Below is a small trained network, with its code and all its weights. Each question gives an input and a class and asks what happens when units are switched off, that is, made to give their printed mean instead of their output.

import numpy as np


def w(rows, s, z=0):
    codes = np.array(rows[::2]) - 128.0
    scale = np.full(codes.shape[1], s)
    scale[-1] = z or s
    return codes * scale


def f(y):
    return np.maximum(y, 0)


def log_softmax(a):
    a = a - a.max(-1, keepdims=True)
    return a - np.log(np.exp(a).sum(-1, keepdims=True))


def net(x, mask):
    res = np.array(x, float).reshape(1, 4) / 4 @ E
    y = f(res @ A[0][:, :-1].T + A[0][:, -1])
    res = res + np.where(mask, y, B[0][:, -1]) @ B[0][:, :-1]
    return log_softmax(res[-1] @ U[:, :-1].T + U[:, -1])


A, B = {}, {}
E = w([
[173,180,36,174,118,55],'x0',
[10,119,122,177,109,89],'x1',
[99,161,52,134,164,228],'x2',
[130,70,96,76,228,79],'x3',
],0.011)
A[0] = w([
[65,85,170,177,111,66,72],'neuron 0',
[31,149,107,144,140,134,76],'neuron 1',
[93,136,160,82,174,139,140],'neuron 2',
[138,134,199,161,52,123,91],'neuron 3',
[119,108,202,123,111,191,147],'neuron 4',
[129,174,117,167,39,144,77],'neuron 5',
[218,91,168,79,128,201,78],'neuron 6',
[74,133,167,107,177,217,107],'neuron 7',
[44,133,95,148,114,103,44],'neuron 8',
[105,124,96,80,206,121,66],'neuron 9',
[106,77,116,125,184,83,66],'neuron 10',
[237,151,119,82,128,191,120],'neuron 11',
[168,133,115,67,137,150,75],'neuron 12',
[103,112,213,120,141,127,136],'neuron 13',
[72,156,52,143,168,208,30],'neuron 14',
[136,151,140,143,59,169,39],'neuron 15',
[132,35,99,71,204,61,122],'neuron 16',
[100,180,64,147,172,228,48],'neuron 17',
[234,166,96,129,141,133,113],'neuron 18',
[220,144,210,125,144,95,89],'neuron 19',
[167,164,108,186,104,44,91],'neuron 20',
[129,170,162,149,85,173,2],'neuron 21',
[150,227,2,111,99,46,170],'neuron 22',
[92,65,170,112,118,169,50],'neuron 23',
[131,163,37,188,143,90,91],'neuron 24',
[109,199,156,174,97,165,83],'neuron 25',
[50,140,116,117,118,103,114],'neuron 26',
[114,78,197,121,128,171,40],'neuron 27',
[110,61,89,120,221,129,68],'neuron 28',
[91,126,167,119,91,48,71],'neuron 29',
[47,157,117,152,118,99,103],'neuron 30',
[124,159,149,122,47,156,134],'neuron 31',
[90,62,184,108,126,173,35],'neuron 32',
],0.011,0.0031)
B[0] = w([
[95,156,150,112,130,113,187],'neuron 0',
[91,174,127,112,153,137,181],'neuron 1',
[141,98,116,151,115,145,169],'neuron 2',
[166,121,155,131,146,112,181],'neuron 3',
[123,93,110,136,112,149,192],'neuron 4',
[143,115,155,163,151,138,188],'neuron 5',
[76,147,123,111,165,143,205],'neuron 6',
[110,96,105,143,107,125,197],'neuron 7',
[105,143,139,137,157,157,177],'neuron 8',
[170,131,131,155,147,143,180],'neuron 9',
[179,142,133,169,163,136,179],'neuron 10',
[78,157,148,119,153,147,215],'neuron 11',
[118,145,137,131,153,142,166],'neuron 12',
[129,98,120,112,108,128,176],'neuron 13',
[118,122,194,72,112,47,201],'neuron 14',
[171,129,122,169,177,148,170],'neuron 15',
[161,135,147,172,154,133,227],'neuron 16',
[157,104,191,73,119,10,209],'neuron 17',
[73,141,138,118,138,169,201],'neuron 18',
[91,145,164,100,151,78,189],'neuron 19',
[107,80,107,110,95,137,201],'neuron 20',
[160,131,145,181,181,151,166],'neuron 21',
[101,65,120,139,115,164,248],'neuron 22',
[109,96,114,115,112,158,174],'neuron 23',
[109,85,112,140,119,161,206],'neuron 24',
[162,126,147,168,164,159,179],'neuron 25',
[106,183,115,153,170,187,171],'neuron 26',
[99,100,113,119,101,151,176],'neuron 27',
[164,146,134,178,166,148,194],'neuron 28',
[119,145,184,76,124,82,178],'neuron 29',
[107,152,152,116,141,160,180],'neuron 30',
[173,126,131,164,151,129,179],'neuron 31',
[109,105,105,143,108,145,181],'neuron 32',
],0.013,0.014)
U = w([
[89,4,96,171,111,194,81],'0',
[38,238,147,155,158,194,102],'1',
[250,130,144,222,163,176,100],'2',
[127,101,185,124,128,60,185],'3',
[120,122,122,162,124,159,249],'4',
[180,153,96,112,101,134,109],'5',
[138,181,92,125,108,118,99],'6',
[160,158,101,158,93,113,97],'7',
],0.012)

Each question gives the input, the list of numbers given to net, and the class t.
The units are the neurons (one row each of A and B). Each row of codes is followed by its name. A weight is (code - 128) times the scale printed after its matrix; where a second scale follows, it is the last column's (A, B and U).
mask holds one flag per neuron, in row order. A switched-off neuron (its flag False) gives its mean, the last column of its row in B, instead of its output. The means were averaged over made-up inputs and are rounded, as every weight is.
A unit's drop is (log p(t) with every unit on - log p(t) with that unit switched off) / (log p(t) with every unit on - log p(t) with every unit switched off).
The circuit of an input: a set's keep is (log p(t) with only the set's units on - log p(t) with every unit switched off) / (log p(t) with every unit on - log p(t) with every unit switched off). Starting from the 12 units with the biggest drops (on a tie, the unit counted first), units are removed one at a time, each time the one whose removal leaves the highest keep (on an exact tie, the one counted first), for as long as the keep stays at least 0.8.
circuit, biggest first: the units of the circuit, biggest drop first
most important unit: the unit with the biggest drop
k most important neurons: the k neurons with the biggest drops, biggest first
drop when u is switched off: that unit's drop, to one decimal
input [2,-6,8,-4], class 3: most important neuron : neuron 17
input [3,-5,-4,6], class 2: 3 most important neurons : neuron 16; neuron 10; neuron 1
input [5,-2,-4,-5], class 0: 3 most important neurons : neuron 20; neuron 22; neuron 16
input [-2,-4,-4,1], class 1: circuit, biggest first : neuron 17; neuron 6
input [2,1,-4,4], class 2: 2 most important neurons : neuron 17; neuron 14
input [3,1,5,5], class 2: circuit, biggest first : neuron 28; neuron 9
input [6,0,-2,6], class 0: 2 most important neurons : neuron 22; neuron 20
input [8,5,-3,-8], class 0: 4 most important neurons : neuron 20; neuron 22; neuron 24; neuron 16
input [-7,3,8,1], class 3: 3 most important neurons : neuron 17; neuron 14; neuron 22
input [7,7,4,-3], class 0: 2 most important neurons : neuron 22; neuron 24
input [2,-8,-6,7], class 1: 2 most important neurons : neuron 19; neuron 18
input [-3,4,7,-2], class 3: 2 most important neurons : neuron 17; neuron 14
input [5,-1,5,-5], class 0: 3 most important neurons : neuron 22; neuron 24; neuron 16
input [1,-6,-1,8], class 2: most important unit : neuron 16
input [6,-8,0,1], class 1: 2 most important neurons : neuron 11; neuron 18
input [-5,4,5,-7], class 2: drop when neuron 21 is switched off : 0.1
input [0,4,1,3], class 1: drop when neuron 17 is switched off : 0.1
input [-2,-6,-7,7], class 2: drop when neuron 0 is switched off : 0.2
input [-1,3,7,2], class 3: drop when neuron 20 is switched off : 0.0
input [1,2,7,-8], class 2: most important unit : neuron 25
